Below are the code and all the weights of a small trained network. Each question names an input and a target symbol and asks about switching units off, where a switched-off unit gives its printed mean instead of its output.

import numpy as np


def w(rows, s, z=0):
    codes = np.array(rows[::2]) - 128.0
    scale = np.full(codes.shape[1], s)
    scale[-1] = z or s
    return codes * scale


def f(y):
    return y / 2 * (1 + np.tanh(0.7978845608 * (y + 0.044715 * y**3)))


def softmax(a):
    e = np.exp(a - a.max(-1, keepdims=True))
    return e / e.sum(-1, keepdims=True)


def log_softmax(a):
    a = a - a.max(-1, keepdims=True)
    return a - np.log(np.exp(a).sum(-1, keepdims=True))


def net(x, mask):
    ids = ['ΓΔΘΣΨαβζλμπτ'.index(c) for c in x.split()]
    T = len(ids)
    res = E[ids] + P[:T]
    r = res
    for j in range(3):
        rows = slice(4 * j, 4 * j + 4)
        q, k, v = (r @ M[0][rows].T for M in (Q, K, V))
        z = softmax(np.where(np.tri(T) > 0, q @ k.T / 4**0.5, -1e9)) @ v
        o = O[0][rows]
        res = res + np.where(mask[j], z, o[:, -1]) @ o[:, :-1]
    y = f(res @ A[0][:, :-1].T + A[0][:, -1])
    res = res + np.where(mask[3:7], y, B[0][:, -1]) @ B[0][:, :-1]
    return log_softmax(res[-1] @ U[:, :-1].T + U[:, -1])


Q, K, V, O, A, B = {}, {}, {}, {}, {}, {}
E = w([
[163,76,52,103],'Γ',
[155,165,32,173],'Δ',
[96,122,23,83],'Θ',
[50,106,79,8],'Σ',
[137,71,84,124],'Ψ',
[41,164,36,124],'α',
[146,112,44,230],'β',
[163,142,67,76],'ζ',
[156,136,74,150],'λ',
[108,95,99,175],'μ',
[149,91,91,92],'π',
[112,85,61,206],'τ',
],0.012)
P = w([
[197,86,102,107],'0',
[96,142,39,199],'1',
[90,214,38,175],'2',
[104,180,59,209],'3',
[117,169,65,237],'4',
[136,186,62,245],'5',
[141,133,62,221],'6',
[106,158,93,146],'7',
[107,141,132,184],'8',
[76,128,94,116],'9',
[115,135,77,142],'10',
[185,173,71,204],'11',
],0.011)
Q[0] = w([
[78,154,192,183],'H0',
[162,83,136,86],'H0',
[89,29,150,59],'H0',
[179,101,57,148],'H0',
[151,247,154,133],'H1',
[133,242,246,106],'H1',
[159,126,203,144],'H1',
[180,97,59,89],'H1',
[125,94,191,174],'H2',
[205,162,177,46],'H2',
[155,165,92,45],'H2',
[173,77,255,29],'H2',
],0.0095)
K[0] = w([
[73,151,141,221],'H0',
[125,150,146,133],'H0',
[131,99,58,162],'H0',
[231,71,134,102],'H0',
[130,237,106,186],'H1',
[51,223,83,178],'H1',
[81,235,30,111],'H1',
[232,31,195,108],'H1',
[70,206,58,122],'H2',
[96,186,98,232],'H2',
[117,75,172,92],'H2',
[8,189,116,209],'H2',
],0.011)
V[0] = w([
[159,56,106,192],'H0',
[176,146,117,115],'H0',
[206,118,181,105],'H0',
[23,128,74,125],'H0',
[126,187,84,98],'H1',
[234,93,165,109],'H1',
[114,248,74,123],'H1',
[142,100,155,183],'H1',
[213,103,149,59],'H2',
[184,109,173,178],'H2',
[240,157,112,123],'H2',
[90,106,166,56],'H2',
],0.013)
O[0] = w([
[143,228,74,211,221],'H0',
[106,107,115,177,169],'H0',
[70,144,138,87,63],'H0',
[235,111,162,252,179],'H0',
[124,43,166,109,164],'H1',
[3,173,100,139,194],'H1',
[147,20,82,98,122],'H1',
[140,182,45,106,108],'H1',
[46,81,219,105,230],'H2',
[104,220,74,67,105],'H2',
[44,72,82,2,254],'H2',
[134,104,195,149,67],'H2',
],0.0082,0.008)
A[0] = w([
[26,220,122,56,196],'N0',
[156,80,237,39,2],'N1',
[140,107,28,160,16],'N2',
[35,71,130,253,253],'N3',
],0.0065,0.0025)
B[0] = w([
[157,87,132,184,234],'N0',
[126,100,58,250,129],'N1',
[148,131,188,124,186],'N2',
[133,106,111,77,247],'N3',
],0.012,0.013)
U = w([
[40,138,174,114,108],'Γ',
[153,54,41,144,210],'Δ',
[192,69,83,67,253],'Θ',
[150,87,254,182,115],'Σ',
[83,164,169,178,102],'Ψ',
[236,95,195,131,15],'α',
[164,145,126,149,59],'β',
[80,62,155,49,55],'ζ',
[118,118,67,53,123],'λ',
[156,187,130,167,89],'μ',
[46,126,185,131,62],'π',
[174,199,147,178,79],'τ',
],0.0071,0.006)

Each question gives the input, a string of symbols that net reads in full, and the target symbol t.
The units are the heads (4 rows each of Q, K, V and O) and the neurons (one row each of A and B). Each row of codes is followed by its name. A weight is (code - 128) times the scale printed after its matrix; where a second scale follows, it is the last column's (O, A, B and U).
mask holds one flag per unit, heads first, then neurons. A switched-off unit (its flag False) gives its mean, the last column of its rows in O or B, instead of its output. The means were averaged over made-up inputs and are rounded, as every weight is.
A unit's drop is (log p(t) with every unit on - log p(t) with that unit switched off) / (log p(t) with every unit on - log p(t) with every unit switched off).
The circuit of an input: a set's keep is (log p(t) with only the set's units on - log p(t) with every unit switched off) / (log p(t) with every unit on - log p(t) with every unit switched off). Starting from all 7 units, units are removed one at a time, each time the one whose removal leaves the highest keep (on an exact tie, the one counted first), for as long as the keep stays at least 0.8.
circuit, biggest first: the units of the circuit, biggest drop first
k most important neurons: the k neurons with the biggest drops, biggest first
which heads matter: for each layer, one digit per head in row order, 1 if its drop is at least 0.15 and else 0, layers parted by /
drop of u: that unit's drop, to one decimal
input Σ τ ζ Γ, target Σ: circuit, biggest first : H2
input τ Γ λ Δ, target τ: circuit, biggest first : H2, H1, H0, N2
input Σ Σ β α ζ ζ, target Σ: which heads matter : 001
input ζ Δ τ τ Σ Θ Θ, target ζ: circuit, biggest first : H2, H0
input α τ Θ τ λ, target α: circuit, biggest first : H1, H2, H0
input Σ τ π Θ Γ Ψ, target Σ: which heads matter : 011
input α ζ ζ λ Γ ζ Σ Σ β, target α: circuit, biggest first : H2, H1, H0
input Δ τ λ Σ π ζ τ Θ τ, target Θ: 2 most important neurons : N0, N2
input α β Γ ζ λ Θ β τ Σ λ, target α: circuit, biggest first : H2, H1, H0
input α μ μ, target α: circuit, biggest first : H1, H2, H0
input α Δ Ψ ζ ζ λ λ Ψ Δ Σ τ, target α: circuit, biggest first : H2, H1
input Σ α τ μ Ψ ζ λ Δ τ, target Σ: drop of H1 : 0.2
input Σ β α λ Ψ π, target Σ: drop of H0 : 0.1
input Σ ζ ζ Ψ λ, target Σ: drop of H1 : 0.1
input ζ ζ λ, target ζ: drop of H2 : 0.4
input ζ β ζ λ Σ, target ζ: most important neuron : N3
input τ Δ λ, target τ: 2 most important neurons : N3, N2
